In the rows, 128 means zero.
Each row of numbers belongs to one of the things below and depends on some of the facts about them. Some rows are named. Which thing is each other row?

Known rows:
[147 124 133 108 119 138 132 123 132 135 143 139 120 132 148 143 130 120
 129 119 128 142 113 115 137 119 136 151 146 141 135 126 144 143 139 131
 125 134 117 139  96 132 130 131 137 117 111 121]: skobosar
[148 140 122 104 113 149 124 131 129 138 150 128 114 136 148 134 135 122
 134 116 106 147 136 114 148 126 145 155 147 129 141 119 121 133 136 118
 134 149 109 125 108 132 128 126 127 129 109 114]: keplal
[123 101 140 127 128 114 135 131 138 127 117 146 141 123 140 129 113 123
 124 129 151 109  92 131 118 122 126 124 124 123 102 142 139 131 120 132
 135 126 140 139 115 131 129 141 127 140 140 138]: droban
[128 127 132  99 104 166 121 144 144 115 154 119 134 115 173 179 125 118
 111 133 148 138 107  91 152 101 123 153 153 157 137  81 170 135 149 143
 136 142 131 126 113 148 119 108 147 116 108 130]: zozasak
[148 141 122 104 112 149 124 130 130 138 150 129 115 136 148 134 135 123
 133 116 106 146 136 113 149 127 146 156 148 129 141 120 121 134 137 118
 135 149 109 126 109 132 128 126 126 128 110 114]: gepin
[141 149 118 120 124 142 133 125 120 110 156 115 127 127 157 159 139 116
 110 143 141 132 118 118 160 107 129 144 133 139 131 115 158 134 146 146
 121 119 135 134 116 127 135 123 151 126 109 132]: tubran
[137 117 117 123 109 151 130 148 127 146 134 133 139 124 145 118 111 115
 142 126 107 130 125  96 133 133 148 143 146 103 126 116 116 118 143 101
 159 152 130 121 123 119 133 147 127 139 126 118]: bamul
[135  88 137 127 124 127 144 134 140 145 119 152 150 117 141 131 106 119
 134 126 150 120  91 101 110 123 127 128 144 123 121 135 146 134 138 120
 142 127 141 150 103 125 138 156 138 117 134 133]: timi
[123 114 131 126 120 125 129 138 131 127 127 137 136 125 143 123 115 119
 127 131 131 114 104 129 131 128 139 133 124 113 102 130 129 124 125 124
 143 137 135 122 123 126 127 138 124 150 135 130]: skidrok
[123 161 137 140 138 126 114 129  97 116 130 103 111 149 121 127 128 130
 120 136 101 127 150 137 135 123 130 116 107 115 112 116 120 133 145 125
 131 116 133  97 152 121 110  90 125 140 114 129]: tagin
[146 134 126 123 142 118 142 111 130 122 139 131 127 130 141 150 142 129
 114 129 154 126 117 131 138 112 118 128 131 141 136 152 146 139 127 143
 111 106 133 156 104 134 143 135 142 117 118 137]: rizu
[ 80 154  83 144 200 134 139 149 115  91  93 156 102 183  96 143 152 157
 156 140 144 149 142 134 134 143  96  79  81 161 155 112  25 119  87 170
 114 120 163 147 178  92  94  77  78 125 183 141]: plugran
[146 127 131 105 121 138 131 125 137 138 141 137 120 132 145 140 133 127
 130 113 126 142 124 116 136 123 134 147 147 138 141 132 131 139 131 126
 127 138 114 141 100 137 131 129 129 120 114 121]: kopabre
[150 142 121 107 111 150 125 129 123 137 154 128 112 139 150 133 133 115
 135 121  99 149 131 115 152 128 152 163 145 127 136 114 127 136 144 120
 135 150 108 121 106 123 129 127 132 130 105 110]: senul
[147 125 132 107 121 137 132 123 134 136 142 138 120 133 147 141 132 123
 130 117 127 143 119 115 137 121 136 149 146 139 137 129 138 142 136 128
 127 136 114 139  97 133 131 130 134 118 113 120]: klire
[124 127 115 143 106 150 123 137 125 130 136 125 137 124 129 107 117 106
 141 144 105 133 126 127 135 147 146 155 132 117 120 100 127 114 134 120
 139 149 124 104 143 105 134 141 133 142 130 109]: bristo
[147 102 127 133 116 129 143 130 115 148 130 151 136 130 138 111 107 104
 148 133 116 130  95 108 123 133 153 148 139 107 112 129 139 137 153 115
 143 134 131 134  99 101 141 162 142 127 126 120]: torik
[147 123 132 109 119 137 133 123 132 135 144 139 120 132 147 143 130 120
 129 120 129 143 114 116 138 121 136 151 145 140 135 126 145 145 140 131
 124 134 117 139  95 132 131 130 138 117 113 121]: steki
[123 111 126 142 116 137 130 133 137 131 125 133 145 119 125 113 116 114
 136 139 130 126 114 130 122 142 131 144 134 127 121 113 137 120 126 127
 130 136 130 122 134 114 136 145 134 131 136 119]: brezes
[122 147 146 144 145 115 121 122 100 116 123 113 116 146 118 133 126 130
 117 137 119 124 133 139 125 118 123 111 105 124 108 124 135 140 146 135
 122 105 139 109 142 122 114  94 132 130 117 135]: kemu
[127 141 122  96  94 182 113 153 141 112 164 108 132 116 179 178 127 115
 112 135 131 141 121  85 166 102 131 160 155 151 139  65 160 126 153 136
 146 155 127 110 125 147 115 101 143 126 104 123]: pepor

Some facts about the things:
β: points at; ρ: is of sort
tubran	β	zozasak; laplem	β	seklafim; skiflefon	β	bristo; steki	β	diste
flasam	β	trini; brezes	β	flevim; torik	β	tubran; flekil	β	stola
skubrapo	β	kabal; skobosar	β	vudem; gruras	β	kufur; funu	β	flemoklok
vanak	β	rorin; stola	β	fudren; notok	β	keplal; graron	β	graskek
nudris	β	rubus; rizu	β	skidrok; ladras	β	bamul; fudren	β	sini
kabal	β	brigoflim; vovitrim	β	klobrel; klistin	β	dripir; klista	β	rosek
tiseklik	β	gepin; trepilo	β	grukun; mavus	β	godu; kebal	β	kabror
droban	β	skodrus; vikliplun	β	tagin; ruzo	β	potrer; skitar	β	gatar
bregam	β	klobos; graskek	β	nudris; vokon	β	plizes; klobos	β	levon
rubus	β	kemas; seklafim	β	dilutrur; rorin	β	funu; badostun	β	gibres
zaskor	β	zestem; lanik	β	senul; timi	β	valim; dilutrur	β	klistin
nisteler	β	skobosar; vudem	β	lanik; zozasak	β	pepor; lizor	β	timil
safis	β	fogrek; grukun	β	grive; klenun	β	klista; fleruber	β	flekil
giteske	β	klire; plugran	β	brudran; plidur	β	plabril; pifles	β	vikon
vikon	β	tumu; zestem	β	troplu; kemu	β	plugrak; valim	β	kemu
klaban	β	ludram; gatar	β	vovitrim; godu	β	graron; brudran	β	klenun
rosek	β	skitar; nustum	β	plidur; pimok	β	steki; skidrok	β	klibram
diste	β	skiflefon; klire	β	brezes; trini	β	plugran; fogrek	β	klaban
kufur	β	torik; stifli	β	skedri; kabror	β	mavus; tubran	ρ	e
laplem	ρ	c; redor	ρ	d; skiflefon	ρ	g; steki	ρ	b
flasam	ρ	e; timil	ρ	b; brezes	ρ	a; torik	ρ	f
flekil	ρ	b; skubrapo	ρ	a; skobosar	ρ	b; vaver	ρ	a
gruras	ρ	d; sini	ρ	b; funu	ρ	a; vanak	ρ	b
tumu	ρ	e; potrer	ρ	d; stola	ρ	g; notok	ρ	a
graron	ρ	a; plugrak	ρ	c; nudris	ρ	a; rizu	ρ	e
ladras	ρ	b; dripir	ρ	f; keplal	ρ	b; klibram	ρ	e
grabim	ρ	f; fudren	ρ	b; troplu	ρ	f; kabal	ρ	d
vovitrim	ρ	e; klistin	ρ	a; ludram	ρ	f; brigoflim	ρ	g
klista	ρ	f; tiseklik	ρ	c; trepilo	ρ	b; mavus	ρ	a
kebal	ρ	e; droban	ρ	g; skedri	ρ	f; vikliplun	ρ	d
ruzo	ρ	a; skitar	ρ	d; bregam	ρ	d; graskek	ρ	b
vokon	ρ	a; klobos	ρ	a; rubus	ρ	c; seklafim	ρ	a
rorin	ρ	a; badostun	ρ	b; kemas	ρ	e; zaskor	ρ	d
vepes	ρ	c; lanik	ρ	e; timi	ρ	f; dilutrur	ρ	f
nisteler	ρ	c; skodrus	ρ	f; vudem	ρ	d; skesarun	ρ	e
zozasak	ρ	b; lizor	ρ	a; safis	ρ	f; gibres	ρ	c
bamul	ρ	f; flemoklok	ρ	a; flevim	ρ	d; grukun	ρ	b
klenun	ρ	b; pepor	ρ	b; tagin	ρ	c; fleruber	ρ	b
bristo	ρ	a; giteske	ρ	d; plugran	ρ	d; klobrel	ρ	b
plidur	ρ	g; gepin	ρ	b; plabril	ρ	a; pifles	ρ	a
vikon	ρ	c; levon	ρ	d; kopabre	ρ	b; zestem	ρ	d
kemu	ρ	c; valim	ρ	f; klaban	ρ	b; plizes	ρ	b
gatar	ρ	a; godu	ρ	e; brudran	ρ	c; rosek	ρ	g
nustum	ρ	c; pimok	ρ	d; skidrok	ρ	g; diste	ρ	a
drapo	ρ	g; klire	ρ	b; trini	ρ	b; fogrek	ρ	d
kufur	ρ	d; senul	ρ	b; stifli	ρ	a; grive	ρ	e
kabror	ρ	a

Rows to name:
No name comes twice in this set of rows, the named rows included.
[120 147 147 141 146 113 121 123 103 116 121 113 115 145 117 133 126 135
 117 133 120 122 137 140 122 119 119 107 106 125 111 128 129 139 141 133
 123 105 138 112 145 127 113  93 127 130 120 136] : vepes
[124 110 127 143 114 136 131 132 134 129 125 134 145 118 127 114 114 111
 135 142 130 127 110 129 122 141 133 146 132 127 119 111 143 121 129 130
 129 133 131 122 131 111 135 145 137 130 135 118] : diste
[123 115 131 125 120 125 129 138 132 128 125 137 135 126 143 122 115 121
 128 129 131 114 107 129 129 128 136 130 124 113 105 131 125 124 122 123
 143 137 134 124 125 128 127 138 122 150 137 131] : drapo
[121 111 125 140 117 136 129 133 141 131 121 134 145 118 125 113 117 118
 136 135 131 125 118 129 120 142 128 141 135 128 124 117 132 117 120 125
 130 136 130 125 137 118 135 144 129 131 139 120] : vaver
[123 161 137 141 138 127 114 129  92 115 132 104 110 149 121 126 127 127
 121 139  98 128 147 137 138 123 134 119 105 115 109 113 122 134 150 126
 130 118 133  94 152 118 111  90 128 141 112 126] : plugrak
[137 102 127 127 114 139 138 140 129 145 129 143 143 120 144 125 108 113
 138 131 126 126 103  99 125 127 141 140 144 113 120 120 137 128 147 113
 150 139 135 133 111 117 136 152 137 128 128 124] : dilutrur
[135 104 126 125 117 139 135 142 136 146 126 142 143 120 142 123 110 120
 139 125 127 124 112  98 121 129 137 134 145 113 126 127 126 124 138 109
 151 141 134 136 115 124 135 151 129 129 131 125] : grabim
[147 149 116 120 134 129 135 119 125 124 147 121 121 132 142 143 145 127
 117 127 133 130 134 128 150 117 128 134 132 131 138 143 130 131 129 134
 119 120 127 143 115 131 141 131 136 128 115 129] : skesarun
[125 114 132 127 117 126 130 136 126 125 129 138 136 126 145 124 113 113
 128 136 130 116  98 128 132 126 141 137 123 114  98 126 137 127 132 127
 142 137 135 120 121 121 127 139 130 149 133 129] : stola
[124 125 116 139 108 149 123 139 132 131 131 124 140 121 128 107 119 112
 140 139 110 131 129 126 133 147 141 151 134 118 123 105 123 112 128 119
 138 147 124 108 144 112 134 139 128 141 133 112] : plabril
[137 118 116 124 108 152 129 146 125 145 137 132 138 124 146 118 110 111
 142 129 104 131 122  97 137 134 152 147 145 103 124 112 119 119 147 103
 159 153 129 117 122 115 133 147 130 139 125 116] : ludram
[153 171 160 112 154 153 119  79 152 104  81  82 164 134  68 145 132 125
 102  87 103  99 172 127  91  93 115  63 100 133 101 174  99  98  68  45
 112 112  76  86 144 156  93 102 166 138 136 164] : rubus
[148 150 115 123 131 131 136 116 117 122 151 121 119 134 144 142 142 120
 119 135 128 134 128 129 154 117 135 141 129 129 133 136 138 136 139 136
 119 120 127 137 112 122 141 131 143 129 110 127] : lanik

The same things again, as new rows of numbers:
Some things and their rows:
[228 115 162 169 130  93 154 116  94 153 120 121 163 153 114  87 208 182
 128 157 152 110  94  99 144 138  72 159 164 135 111 186 136  96  97  88
 136 157 130 101  85  81  60 157  56 132 100]: ladras
[177 128 180 153 118  85 135  85  99 193 135 129 117 164 123  79 169 174
 142 106 118  84  82 148 145 150 120 115 165 154 100 123  79 109 126  95
 132 171 129  98 123 140  82 144  84 140  89]: zaskor
[138 118 131 124 107 125 145 128  58 185 127 138 145 153 122 129 125 107
 137 117 109 135  78 150 142 154  99 133 194 178 113 139 149 130 130 102
 114 152 128 115 157 133  61 145  95 171 139]: potrer
[199 118 160 154 108 107 151 114  86 121 137 149 164 148  98 119 172 145
 131 120 127 112  84 158 137 155  83 159 179 148  99 151 137 111  97  88
 105 164 111 104  90 112  44 157  90 159 136]: kopabre
[163  92 194 146 114  73 173 124  71 198 147 129 139 174 111  96 153 185
 204  97 117 128  80 182 145 174  90 139 162 142 127 145 125 120 148  92
 107 145 140  99 109 133  93 155  61 145 120]: nustum
[156 157 184 128 124  94 176 104  70 206 127 132 131 145 135 105 138 146
 156 123 114 104  83 143 147 166 115 135 172 161 110 144 142 122 168  98
 120 141 134 102 145 167  74 148 105 149 115]: plidur
[184 142 127 164 122 107 122 123  96 172 118 114 168 134 113  90 182 149
 104 167 145 108 101 117 160 112  98 105 168 178 100 153 129 117 133  94
 186 120 139 126 155 108  98 154  56 158 107]: bamul
[188 110 153 151 104 111 150 127  82 125 137 152 161 150 104 116 170 136
 131 120 122 120  81 149 135 149  72 165 184 151  99 161 151 115 100  91
  99 166 112 111  89 106  34 157  92 159 135]: klenun
[210 108 163 155 117  92 151 110  97 143 135 157 150 152  99  99 193 166
 142 125 131 111  89 146 134 156  75 168 162 140  92 163 115 103 122 100
 110 180 111  86  75 105  52 151  80 151 118]: trepilo
[154 117 145 150 120 115 139 127  91 163 130 134 157 161 134 105 168 129
 141 114 108 118  85 152 135 140 102 121 167 147  95 129  92 133 157 100
 133 152 111 104 146 154  68 113  75 145 120]: vaver
[188 123 170 173 115 108 161 120  77  89 155 136 177 152 117 120 173 144
 137 123 119 105  76 155 141 157  83 166 171 143 106 155 144 102  75  77
 102 136 104 120 100 118  34 157  93 146 140]: fudren
[196 117 148 161 111 121 145 113  95 108 142 150 162 145 100 115 189 134
 124 136 122 128  86 140 130 147  82 170 173 155  97 163 137 108 106 102
 117 155 105 113  92 106  41 155  92 155 137]: zozasak
[160 110 145 146  94 125 125 110 111 166 134 164 132 142  92 121 151 102
 125 104  86 125  95 185 140 134 124 132 178 187  82 111 115 133 145 114
 128 152 116 121 138 155  80 136 114 180 134]: dripir
[163 129 120 140 121 123 128 113  86 150 141 158 168 146  90 123 152 108
 110 120 125 109  96 178 157 150  95 111 160 185  76 111  95 118 179 108
 147 142 106 105 145 136  75 155  78 207 143]: ludram
[156 125 140 152 122 134 133 102  94 159 139 128 143 150 115  94 181 125
 129 122 102 132  82 126 141 143 110 151 172 159  93 137 101  99 151 124
 127 147 111 116 143 129  77 136  70 156 131]: kufur
[139  70 147 159 124 135 128 120  99 121 159 136 154 164 103 111 201 124
 171  98 103 154  79 166 136 148  92 175 168 128  91 145  69  93 139 125
 106 141  99 117 106  99  75 134  40 153 143]: tiseklik
[199 142 163 156 100  99 157 106 100  89 146 162 176 137  87 128 180 141
 116 134 125  95  84 205 141 162  96 138 165 168  95 133 143 114 108  85
 114 133 110 118  98 130  56 173 108 171 126]: timil
[170 138 163 129 140  98 155 100  67 211 125 131 127 156 136  86 159 149
 150 126 126 120  84 119 151 164  94 148 166 150 100 152 109 107 180 105
 116 170 122  85 133 139  64 140  87 141 111]: droban
[170 106 136 152 124 130 134 118  84 178 142 138 145 156 114 105 154 124
 142 114 112 121  92 141 151 138  91 135 175 162  86 140 106 118 132 112
 128 164 115 110 134 120  77 139  71 171 130]: valim
[189 111 146 149  61 120 121 128 103 102 117 155 160 151 107 110 174 124
  90 126 123  91  68 165 130 132  95 139 201 172 104 142 142 125  33  77
  98 176 126 129  95 113  42 156 128 151 112]: senul
[149  86 140 138 100 117 138 135  87 156 131 144 158 157 103 109 177 133
 154 117 122 147  84 167 147 159  84 141 173 159 118 144 101 113 136 106
 121 146 129 120 114 107  82 148  61 165 130]: kemu

Rows to name:
No name comes twice in this set of rows, the named rows included.
[156  67 178 144  93 115 140 110 111 165 140 158 118 167  93 101 174 141
 176  77  95 150  88 185 124 161 102 158 171 143  98 120  82 120 132 121
 101 165 118 103  93 130  90 129  75 150 117] : laplem
[157  63 159 155  84 119 112 121 103 150 131 128 130 174 120  87 181 155
 155  92 117 118  72 162 133 142 101 126 194 143 104 139  75 113  66 103
 105 176 135 119  97 103  81 133  67 125  96] : nisteler

The same things again, as new rows of numbers:
Some rows with their names:
[ 65 133 102 165 128 115 132 116 149 193 111 128 113]: vikliplun
[105 109 108  74 142  85 142  96 119 161  97 114 149]: klobos
[104 170 123  71 149  91 130 139 157 138 106 135 109]: klistin
[111 122  90 118 115 155 163 158 110 183  89 134 109]: notok
[143 121 129 103 132 128 143 142 112 117 115 131 118]: nudris
[128 182 166 188 143 126 105  99 143 117 152 158 147]: lanik
[102 177 176 154 140 166 119 112 142  95 144 177 173]: senul
[108 213  82 136 171 134 143 114 104 121  93 107 146]: ruzo
[135 144  88 122 122 162 160 161 141 177 103 114  97]: trepilo
[146  56 116 119 100 180 167 138 102 169 111 119 119]: klaban
[158 164 118 146 127 146 149 125 138 112 139 131 145]: fudren
[ 70 111 148 145 117 119 129 145 172 187 129 155  90]: zestem
[ 90  63 191  97 115 109  97 156 126 156 126 182 142]: troplu
[ 68 158 108 167 121 110 124 146 173 191 117 138 100]: pimok
[139 158 111  98 135  89 116 170 182 151 170 141 124]: skidrok
[171 166 138 149 142 105 111 125 142  93 155 127 122]: vovitrim
[135 150 115 119 131 130 139 145 112 110 124 137 135]: gatar
[144  76 167 133  98 136  96 204 103 106 161 177 143]: bamul
[153 141  98 114 125 129 165 141 109 127  69  95  92]: lizor
[124 126  98 110 140  89 139 120 167 184  93  97 103]: droban
[ 96 181 143 169 134 168 143 114 144 129 111 161 142]: skobosar

Name these rows:
No name comes twice in this set of rows, the named rows included.
[118  27 118 139  95 156 148 144  58 200  55 115 104] : safis
[109 161 148 142 126 105 124 137 177 156 149 163 143] : skiflefon
[174 132  93 206 120 192 157 100  36  96  85 106 155] : skubrapo
[108  78  95 155 105 178 176  89  98 216  71 112 141] : vanak
[158 144 126  77 154  96 136 121 124  90  85  91 108] : brezes
[105 105 120 140 117 141 123 167  86 169  76 126 111] : timi
[128  99 113  93 113 101 143  74 112 121  63  50  67] : nustum
[ 92 157 100 176 122 128 128 143 142 154 118 125  82] : gruras
[179 145 126  83 154 105 143 102 155  97  93  76  97] : klire
[118  56 150 122 119 174 133  91  67 142 133 160 205] : flemoklok
[ 76 124 101 131 135  79 134  86 155 197  87  92 112] : bregam
[ 61 187 158 210 147 135 103 101 145 126 125 168 129] : vudem

